Below is a small trained network, with its code and all its weights. Each question gives an input and a class and asks what happens when units are switched off, that is, made to give their printed mean instead of their output.

import numpy as np


def w(rows, s, z=0):
    codes = np.array(rows[::2]) - 128.0
    scale = np.full(codes.shape[1], s)
    scale[-1] = z or s
    return codes * scale


def norm(h):
    return h / np.sqrt((h * h).mean(-1, keepdims=True) + 1e-5)


def f(y):
    return y / 2 * (1 + np.tanh(0.7978845608 * (y + 0.044715 * y**3)))


def log_softmax(a):
    a = a - a.max(-1, keepdims=True)
    return a - np.log(np.exp(a).sum(-1, keepdims=True))


def net(x, mask):
    res = np.array(x, float).reshape(1, 2) / 4 @ E
    u = 0
    for l in range(2):
        y = f(norm(res) @ A[l][:, :-1].T + A[l][:, -1])
        res = res + np.where(mask[u : u + 5], y, B[l][:, -1]) @ B[l][:, :-1]
        u += 5
    return log_softmax(norm(res)[-1] @ U[:, :-1].T + U[:, -1])


A, B = {}, {}
E = w([
[67,32,111,175,96,105,1,139,84,141],'x0',
[129,133,203,33,184,136,110,35,118,95],'x1',
],0.013)
A[0] = w([
[112,169,206,66,83,116,97,54,56,76,205],'L0N0',
[26,143,154,176,141,76,99,212,62,100,105],'L0N1',
[79,148,102,165,67,80,159,167,146,129,108],'L0N2',
[112,3,175,178,203,138,211,175,132,99,4],'L0N3',
[164,187,121,67,131,118,155,191,166,100,146],'L0N4',
],0.0061,0.0039)
B[0] = w([
[119,117,81,168,85,131,122,118,141,128,254],'L0N0',
[126,140,113,171,178,88,151,97,136,111,185],'L0N1',
[112,173,104,121,63,136,114,77,153,89,174],'L0N2',
[133,247,156,50,131,90,96,52,87,210,106],'L0N3',
[70,53,143,155,120,88,77,152,82,107,203],'L0N4',
],0.012,0.0063)
A[1] = w([
[199,176,129,129,160,87,219,160,163,93,160],'L1N0',
[44,97,120,200,90,133,152,96,156,62,119],'L1N1',
[172,165,128,43,153,190,54,63,172,77,70],'L1N2',
[131,153,125,161,72,186,157,196,186,254,103],'L1N3',
[87,96,160,79,164,158,86,71,95,122,4],'L1N4',
],0.0086,0.0013)
B[1] = w([
[137,53,81,176,193,2,8,121,56,191,194],'L1N0',
[163,151,188,45,170,152,169,135,113,128,250],'L1N1',
[70,110,109,180,2,210,118,202,144,98,181],'L1N2',
[62,140,166,122,54,236,119,64,193,88,160],'L1N3',
[156,229,75,189,111,105,212,207,171,167,173],'L1N4',
],0.0099,0.011)
U = w([
[76,147,95,173,14,196,145,149,190,80,150],'0',
[108,63,91,171,186,19,86,143,57,157,196],'1',
[171,160,214,2,186,174,174,123,117,89,175],'2',
[183,145,124,113,121,113,135,100,151,188,25],'3',
[185,122,118,108,113,110,146,83,156,185,3],'4',
[151,139,86,91,134,125,133,72,145,178,13],'5',
[157,141,99,98,129,122,141,95,139,180,15],'6',
],0.018,0.0066)

Each question gives the input, the list of numbers given to net, and the class t.
The units are the neurons (one row each of A and B). Each row of codes is followed by its name. A weight is (code - 128) times the scale printed after its matrix; where a second scale follows, it is the last column's (A, B and U).
mask holds one flag per neuron, layer by layer. A switched-off neuron (its flag False) gives its mean, the last column of its row in B, instead of its output. The means were averaged over made-up inputs and are rounded, as every weight is.
A unit's drop is (log p(t) with every unit on - log p(t) with that unit switched off) / (log p(t) with every unit on - log p(t) with every unit switched off).
The circuit of an input: a set's keep is (log p(t) with only the set's units on - log p(t) with every unit switched off) / (log p(t) with every unit on - log p(t) with every unit switched off). Starting from all 10 units, units are removed one at a time, each time the one whose removal leaves the highest keep (on an exact tie, the one counted first), for as long as the keep stays at least 0.8.
circuit, biggest first: the units of the circuit, biggest drop first
k most important neurons of layer l: the k neurons of layer l with the biggest drops, biggest first
drop of u: that unit's drop, to one decimal
input [-8,-3], class 1: circuit, biggest first => (L1N0)
input [5,-5], class 0: 2 most important neurons of layer 0 => (L0N4, L0N2)
input [4,4], class 0: 2 most important neurons of layer 1 => (L1N0, L1N4)
input [1,0], class 2: 2 most important neurons of layer 1 => (L1N1, L1N0)
input [-6,7], class 0: 2 most important neurons of layer 1 => (L1N2, L1N1)
input [0,1], class 2: 2 most important neurons of layer 1 => (L1N1, L1N2)
input [6,6], class 0: 2 most important neurons of layer 1 => (L1N0, L1N4)
input [7,8], class 0: 2 most important neurons of layer 1 => (L1N0, L1N4)
input [-8,2], class 1: drop of L1N0 => 0.4
input [2,0], class 2: drop of L1N0 => 0.3
input [5,-6], class 0: drop of L1N0 => 2.9
input [2,1], class 2: 2 most important neurons of layer 1 => (L1N0, L1N1)
